Below is a small trained network, with its code and all its weights. Each question gives an input and a target symbol and asks what happens when units are switched off, that is, made to give their printed mean instead of their output.

import numpy as np


def w(rows, s, z=0):
    codes = np.array(rows[::2]) - 128.0
    scale = np.full(codes.shape[1], s)
    scale[-1] = z or s
    return codes * scale


def norm(h):
    return h / np.sqrt((h * h).mean(-1, keepdims=True) + 1e-5)


def f(y):
    return y / 2 * (1 + np.tanh(0.7978845608 * (y + 0.044715 * y**3)))


def softmax(a):
    e = np.exp(a - a.max(-1, keepdims=True))
    return e / e.sum(-1, keepdims=True)


def log_softmax(a):
    a = a - a.max(-1, keepdims=True)
    return a - np.log(np.exp(a).sum(-1, keepdims=True))


def net(x, mask):
    ids = ['ΠΣαβδζτ'.index(c) for c in x.split()]
    T = len(ids)
    res = E[ids] + P[:T]
    u = 0
    for l in range(2):
        q, k, v = (norm(res) @ M[l].T for M in (Q, K, V))
        z = softmax(np.where(np.tri(T) > 0, q @ k.T / 3**0.5, -1e9)) @ v
        res = res + np.where(mask[u], z, O[l][:, -1]) @ O[l][:, :-1]
        u += 1
        y = f(norm(res) @ A[l][:, :-1].T + A[l][:, -1])
        res = res + np.where(mask[u : u + 16], y, B[l][:, -1]) @ B[l][:, :-1]
        u += 16
    return log_softmax(norm(res)[-1] @ U[:, :-1].T + U[:, -1])


Q, K, V, O, A, B = {}, {}, {}, {}, {}, {}
E = w([
[116,120,50,181],'Π',
[231,88,159,132],'Σ',
[80,128,108,84],'α',
[141,166,126,57],'β',
[174,148,116,96],'δ',
[84,141,97,111],'ζ',
[219,252,176,151],'τ',
],0.003)
P = w([
[1,102,170,185],'0',
[233,145,155,60],'1',
[202,158,137,66],'2',
[190,171,121,79],'3',
[171,177,112,83],'4',
[160,181,105,91],'5',
[146,184,102,88],'6',
[137,190,95,95],'7',
[127,185,92,94],'8',
[122,187,95,92],'9',
[114,181,95,90],'10',
[105,180,89,94],'11',
[101,165,95,88],'12',
],0.0012)
Q[0] = w([
[145,116,172,189],'L0H0',
[134,255,126,91],'L0H0',
[91,18,111,202],'L0H0',
],0.0047)
K[0] = w([
[161,113,82,57],'L0H0',
[28,37,51,254],'L0H0',
[219,206,177,33],'L0H0',
],0.0031)
V[0] = w([
[165,252,83,94],'L0H0',
[110,111,95,212],'L0H0',
[110,176,183,157],'L0H0',
],0.0021)
O[0] = w([
[122,19,158,98,253],'L0H0',
[89,203,2,136,93],'L0H0',
[55,62,111,116,114],'L0H0',
],0.0022,0.0014)
A[0] = w([
[132,213,131,131,136],'L0N0',
[114,71,120,104,134],'L0N1',
[110,106,184,162,51],'L0N2',
[173,181,186,109,128],'L0N3',
[170,194,141,110,167],'L0N4',
[154,194,186,102,114],'L0N5',
[159,193,204,107,145],'L0N6',
[161,69,122,185,138],'L0N7',
[29,118,109,113,254],'L0N8',
[148,113,133,162,80],'L0N9',
[122,168,114,115,122],'L0N10',
[165,93,131,78,94],'L0N11',
[254,78,68,159,228],'L0N12',
[129,113,236,150,73],'L0N13',
[129,159,120,125,139],'L0N14',
[158,61,111,175,11],'L0N15',
],0.0038,0.00086)
B[0] = w([
[141,61,145,104,192],'L0N0',
[195,154,132,151,134],'L0N1',
[94,119,114,69,52],'L0N2',
[115,80,123,223,215],'L0N3',
[111,81,193,129,243],'L0N4',
[138,84,116,197,213],'L0N5',
[119,73,98,216,222],'L0N6',
[56,185,113,100,96],'L0N7',
[251,112,202,150,200],'L0N8',
[70,139,109,121,87],'L0N9',
[137,109,162,108,173],'L0N10',
[156,161,132,188,185],'L0N11',
[63,186,160,38,252],'L0N12',
[43,88,26,110,80],'L0N13',
[122,105,159,95,159],'L0N14',
[91,179,86,122,73],'L0N15',
],0.0022,0.0013)
Q[1] = w([
[184,171,75,92],'L1H0',
[2,106,145,239],'L1H0',
[3,156,87,226],'L1H0',
],0.0063)
K[1] = w([
[39,121,87,95],'L1H0',
[232,155,129,132],'L1H0',
[254,220,45,82],'L1H0',
],0.0065)
V[1] = w([
[245,16,61,135],'L1H0',
[117,237,254,205],'L1H0',
[134,30,206,218],'L1H0',
],0.0025)
O[1] = w([
[211,201,112,143,38],'L1H0',
[3,119,218,104,249],'L1H0',
[75,220,89,109,228],'L1H0',
],0.0036,0.0015)
A[1] = w([
[73,74,193,187,253],'L1N0',
[111,122,143,113,133],'L1N1',
[146,39,75,226,32],'L1N2',
[119,185,143,186,148],'L1N3',
[116,116,84,17,107],'L1N4',
[198,104,100,166,157],'L1N5',
[83,131,175,60,38],'L1N6',
[207,29,153,192,219],'L1N7',
[45,193,97,142,85],'L1N8',
[154,162,135,118,80],'L1N9',
[161,223,155,116,62],'L1N10',
[53,57,85,129,111],'L1N11',
[183,2,116,137,182],'L1N12',
[153,167,205,149,203],'L1N13',
[157,153,56,85,89],'L1N14',
[170,130,134,116,91],'L1N15',
],0.0042,0.0016)
B[1] = w([
[254,112,76,195,250],'L1N0',
[153,137,127,168,160],'L1N1',
[138,156,218,3,59],'L1N2',
[164,81,150,154,135],'L1N3',
[165,124,124,194,220],'L1N4',
[69,141,188,161,133],'L1N5',
[103,193,121,187,225],'L1N6',
[70,243,55,112,173],'L1N7',
[213,237,117,32,141],'L1N8',
[111,96,133,91,128],'L1N9',
[120,25,160,17,173],'L1N10',
[178,41,90,62,133],'L1N11',
[44,139,77,90,162],'L1N12',
[115,76,68,185,241],'L1N13',
[131,67,128,180,141],'L1N14',
[73,114,108,54,127],'L1N15',
],0.0026,0.0015)
U = w([
[179,54,192,41,160],'Π',
[35,183,76,101,252],'Σ',
[236,183,50,94,74],'α',
[132,246,209,77,83],'β',
[127,18,60,183,46],'δ',
[182,164,185,241,195],'ζ',
[33,85,235,156,54],'τ',
],0.013,0.0019)

Each question gives the input, a string of symbols that net reads in full, and the target symbol t.
The units are the heads (3 rows each of Q, K, V and O) and the neurons (one row each of A and B). Each row of codes is followed by its name. A weight is (code - 128) times the scale printed after its matrix; where a second scale follows, it is the last column's (O, A, B and U).
mask holds one flag per unit, layer by layer, with each layer's heads first. A switched-off unit (its flag False) gives its mean, the last column of its rows in O or B, instead of its output. The means were averaged over made-up inputs and are rounded, as every weight is.
A unit's drop is (log p(t) with every unit on - log p(t) with that unit switched off) / (log p(t) with every unit on - log p(t) with every unit switched off).
The circuit of an input: a set's keep is (log p(t) with only the set's units on - log p(t) with every unit switched off) / (log p(t) with every unit on - log p(t) with every unit switched off). Starting from the 12 units with the biggest drops (on a tie, the unit counted first), units are removed one at a time, each time the one whose removal leaves the highest keep (on an exact tie, the one counted first), for as long as the keep stays at least 0.8.
circuit, biggest first: the units of the circuit, biggest drop first
unit that matters most: the unit with the biggest drop
top k neurons: the k neurons with the biggest drops, biggest first
top k neurons in layer l: the k neurons of layer l with the biggest drops, biggest first
drop when u is switched off: that unit's drop, to one decimal
input δ Σ ζ δ α β, target α: circuit, biggest first : [L1H0]
input δ τ Π β β Π δ α α β Σ, target α: circuit, biggest first : [L1H0; L0N12]
input δ δ τ δ τ α, target α: circuit, biggest first : [L0N13; L1H0]
input Σ α β Π δ τ Σ β Π α β α δ, target δ: top 2 neurons : [L0N7; L0N13]
input β β α δ τ δ ζ α Π δ ζ Σ, target Π: top 3 neurons : [L0N12; L1N10; L1N0]
input Π α α α Σ β Σ τ β, target Σ: top 2 neurons in layer 1 : [L1N7; L1N0]
input Σ β δ β ζ β α ζ β Π ζ, target δ: top 4 neurons : [L0N12; L0N7; L0N13; L0N8]
input ζ Σ β, target τ: top 4 neurons : [L0N8; L0N6; L0N3; L0N5]
input ζ α ζ τ α ζ β α β ζ α Σ, target τ: top 4 neurons : [L0N12; L0N8; L0N6; L0N3]
input Σ Σ τ δ ζ β α τ Π β β β β, target δ: top 4 neurons : [L0N12; L0N7; L0N13; L0N8]
input β δ δ β, target Π: top 3 neurons : [L1N10; L0N12; L1N0]
input ζ δ τ ζ β δ β β δ, target τ: top 4 neurons in layer 0 : [L0N8; L0N6; L0N3; L0N12]
input Σ Σ τ Σ ζ τ Π Π Π β α ζ, target δ: top 4 neurons in layer 0 : [L0N12; L0N7; L0N13; L0N15]
input α β Σ Σ β ζ Σ δ, target ζ: top neuron in layer 0 : [L0N8]
input β β ζ α, target Π: top 2 neurons : [L1N10; L0N12]
input ζ β α β Σ, target τ: top 2 neurons : [L0N8; L0N12]
input α β ζ Σ β δ ζ τ α, target ζ: top 2 neurons : [L0N8; L0N6]
input β Σ Π α ζ, target Π: top 2 neurons in layer 1 : [L1N10; L1N0]
input α Π β β Σ ζ, target ζ: top 3 neurons : [L0N8; L0N6; L0N3]
input β ζ τ τ β Π β τ ζ, target Π: top 2 neurons : [L1N10; L0N8]
input Σ β τ Π, target α: unit that matters most : L1N8
input β β Π δ, target Π: top 4 neurons : [L1N10; L0N12; L1N0; L1N7]
input β τ β β Π β τ Π Σ Σ, target Π: top 2 neurons in layer 0 : [L0N12; L0N13]
input β Π Σ β Π β α τ α β, target Π: top 2 neurons : [L1N10; L0N13]
input τ α Π β ζ Σ, target β: top 3 neurons : [L0N12; L0N8; L0N13]
input α Σ δ ζ Π τ Σ ζ ζ β ζ τ α, target ζ: top 4 neurons in layer 0 : [L0N8; L0N12; L0N6; L0N3]
input τ τ ζ α β α β β Σ β β ζ, target β: unit that matters most : L1H0
input Σ Σ α τ τ ζ Π β τ δ ζ α, target δ: drop when L1H0 is switched off : 0.9
input Π Π Π β Σ, target Σ: drop when L1H0 is switched off : 0.9
input α Π β β Π Π β τ β, target ζ: drop when L0N5 is switched off : 0.6
